Below is a small trained network, with its code and all its weights. Each question gives an input and a class and asks what happens when units are switched off, that is, made to give their printed mean instead of their output.

import numpy as np


def w(rows, s, z=0):
    codes = np.array(rows[::2]) - 128.0
    scale = np.full(codes.shape[1], s)
    scale[-1] = z or s
    return codes * scale


def f(y):
    return y / 2 * (1 + np.tanh(0.7978845608 * (y + 0.044715 * y**3)))


def log_softmax(a):
    a = a - a.max(-1, keepdims=True)
    return a - np.log(np.exp(a).sum(-1, keepdims=True))


def net(x, mask):
    res = np.array(x, float).reshape(1, 7) / 4 @ E
    y = f(res @ A[0][:, :-1].T + A[0][:, -1])
    res = res + np.where(mask, y, B[0][:, -1]) @ B[0][:, :-1]
    return log_softmax(res[-1] @ U[:, :-1].T + U[:, -1])


A, B = {}, {}
E = w([
[45,85,158,27,42,78,36,112,131],'x0',
[69,109,254,134,149,210,157,130,152],'x1',
[96,203,122,101,56,152,221,24,57],'x2',
[128,128,131,133,132,122,131,128,118],'x3',
[80,121,97,32,146,150,176,246,105],'x4',
[172,14,143,71,151,79,207,84,177],'x5',
[160,216,178,117,93,65,158,181,187],'x6',
],0.0076)
A[0] = w([
[115,173,124,93,74,140,225,48,80,44],'neuron 1',
[90,117,146,96,139,122,172,173,95,122],'neuron 2',
[166,113,66,105,116,91,123,137,98,163],'neuron 3',
[106,97,132,111,90,103,99,126,118,85],'neuron 4',
[151,55,136,72,146,91,182,96,152,97],'neuron 5',
[127,125,140,171,170,161,176,132,118,78],'neuron 6',
[129,143,72,100,122,110,118,130,119,96],'neuron 7',
[87,114,255,137,141,194,158,145,143,17],'neuron 8',
[74,190,114,152,103,155,123,130,98,102],'neuron 9',
[154,96,146,143,192,110,70,171,171,39],'neuron 10',
[185,135,117,172,172,159,192,145,92,69],'neuron 11',
[105,115,118,83,80,69,92,99,116,97],'neuron 12',
[141,158,167,129,139,179,69,158,93,119],'neuron 13',
[155,119,163,175,138,127,95,89,98,132],'neuron 14',
[123,121,101,95,140,101,159,174,103,114],'neuron 15',
[113,140,102,108,117,172,152,202,134,107],'neuron 16',
[167,148,16,138,110,48,122,133,120,6],'neuron 17',
[107,92,103,138,167,162,100,117,81,118],'neuron 18',
[170,141,183,172,72,74,107,91,159,132],'neuron 19',
[143,201,181,105,119,84,180,185,184,178],'neuron 20',
[113,155,127,81,188,103,130,142,99,104],'neuron 21',
[87,103,174,100,93,117,85,126,125,77],'neuron 22',
[94,63,82,124,147,201,143,99,107,160],'neuron 23',
[97,125,161,85,105,128,92,122,104,85],'neuron 24',
[113,150,109,142,115,148,56,167,95,150],'neuron 25',
[94,170,103,158,112,138,96,150,132,79],'neuron 26',
],0.013,0.012)
B[0] = w([
[164,67,127,137,111,118,49,235,120,235],'neuron 1',
[105,105,89,200,76,155,114,84,149,180],'neuron 2',
[80,124,188,119,138,155,137,107,126,227],'neuron 3',
[170,204,125,155,175,157,131,158,150,150],'neuron 4',
[203,121,134,185,92,91,197,102,104,217],'neuron 5',
[124,163,152,126,139,135,123,122,159,169],'neuron 6',
[109,115,147,145,133,151,120,110,108,159],'neuron 7',
[124,118,210,96,140,195,133,102,33,191],'neuron 8',
[171,82,132,131,144,96,169,131,127,177],'neuron 9',
[166,93,138,132,85,115,67,209,100,187],'neuron 10',
[162,206,129,153,197,138,117,147,223,203],'neuron 11',
[147,165,132,158,196,146,132,141,159,184],'neuron 12',
[161,95,136,134,113,107,162,117,135,168],'neuron 13',
[88,110,66,141,95,164,131,96,134,183],'neuron 14',
[136,107,86,151,100,165,119,106,149,176],'neuron 15',
[124,118,58,178,109,183,123,88,132,178],'neuron 16',
[92,130,253,95,139,205,122,106,85,198],'neuron 17',
[123,176,106,71,109,73,107,117,103,187],'neuron 18',
[96,112,59,129,89,159,128,99,139,200],'neuron 19',
[91,159,99,66,138,60,99,85,91,240],'neuron 20',
[139,115,109,140,102,153,112,108,126,144],'neuron 21',
[157,182,143,144,170,152,128,133,200,168],'neuron 22',
[102,162,100,62,125,78,119,116,86,245],'neuron 23',
[145,202,113,147,146,147,126,148,166,158],'neuron 24',
[160,101,149,146,109,86,176,112,134,201],'neuron 25',
[199,120,141,121,107,101,170,121,89,151],'neuron 26',
],0.012,0.011)
U = w([
[104,128,221,104,127,212,124,106,86,128],'0',
[164,226,105,148,168,149,119,163,202,101],'1',
[167,62,110,136,90,107,15,255,120,103],'2',
[92,114,104,123,121,104,149,131,151,252],'3',
[199,95,129,149,97,68,217,100,129,95],'4',
[92,113,31,163,71,190,102,75,145,99],'5',
[99,195,79,61,116,45,85,98,95,88],'6',
],0.0098,0.027)

Each question gives the input, the list of numbers given to net, and the class t.
The units are the neurons (one row each of A and B). Each row of codes is followed by its name. A weight is (code - 128) times the scale printed after its matrix; where a second scale follows, it is the last column's (A, B and U).
mask holds one flag per neuron, in row order. A switched-off neuron (its flag False) gives its mean, the last column of its row in B, instead of its output. The means were averaged over made-up inputs and are rounded, as every weight is.
A unit's drop is (log p(t) with every unit on - log p(t) with that unit switched off) / (log p(t) with every unit on - log p(t) with every unit switched off).
The circuit of an input: a set's keep is (log p(t) with only the set's units on - log p(t) with every unit switched off) / (log p(t) with every unit on - log p(t) with every unit switched off). Starting from the 12 units with the biggest drops (on a tie, the unit counted first), units are removed one at a time, each time the one whose removal leaves the highest keep (on an exact tie, the one counted first), for as long as the keep stays at least 0.8.
units of the circuit, in order: the units of the circuit, biggest drop first
k most important neurons: the k neurons with the biggest drops, biggest first
input [5,-1,-3,3,-2,7,-2], class 4: units of the circuit, in order -> neuron 5
input [-2,-1,8,4,-3,4,8], class 2: 2 most important neurons -> neuron 1; neuron 23
input [7,-4,-6,-2,-1,-5,4], class 1: units of the circuit, in order -> neuron 12; neuron 22
input [-6,1,-4,4,-7,-4,4], class 5: 2 most important neurons -> neuron 19; neuron 14
input [-1,6,4,6,-8,2,2], class 5: 4 most important neurons -> neuron 19; neuron 14; neuron 17; neuron 3
input [-8,4,-4,-3,0,6,-8], class 1: 3 most important neurons -> neuron 11; neuron 20; neuron 6
input [4,-4,-5,-1,6,-6,4], class 4: units of the circuit, in order -> neuron 25; neuron 26
input [-2,1,5,-7,8,-8,7], class 4: 3 most important neurons -> neuron 9; neuron 26; neuron 25
input [6,2,6,-7,-8,7,-3], class 5: 3 most important neurons -> neuron 19; neuron 14; neuron 11
input [1,-6,-6,0,-4,-8,-4], class 4: 4 most important neurons -> neuron 25; neuron 1; neuron 26; neuron 13
input [1,1,1,-5,3,-6,-3], class 4: units of the circuit, in order -> neuron 25; neuron 9; neuron 13
input [3,5,3,1,8,4,8], class 5: 4 most important neurons -> neuron 2; neuron 16; neuron 23; neuron 15
input [1,7,3,6,-8,-5,-2], class 5: 2 most important neurons -> neuron 14; neuron 19
input [-2,6,-8,5,3,0,-5], class 2: units of the circuit, in order -> neuron 10
input [-1,-2,-6,3,8,6,-8], class 5: units of the circuit, in order -> neuron 15; neuron 2
input [-6,1,-3,5,-7,2,3], class 5: 4 most important neurons -> neuron 19; neuron 14; neuron 12; neuron 22
input [3,-6,-2,-2,-5,2,-4], class 0: units of the circuit, in order -> neuron 17; neuron 3
input [6,-5,3,3,5,-4,2], class 1: units of the circuit, in order -> neuron 12; neuron 24
input [-3,2,-5,1,7,-7,-7], class 4: units of the circuit, in order -> neuron 25; neuron 13
input [2,4,8,-8,-1,7,-2], class 2: units of the circuit, in order -> neuron 1
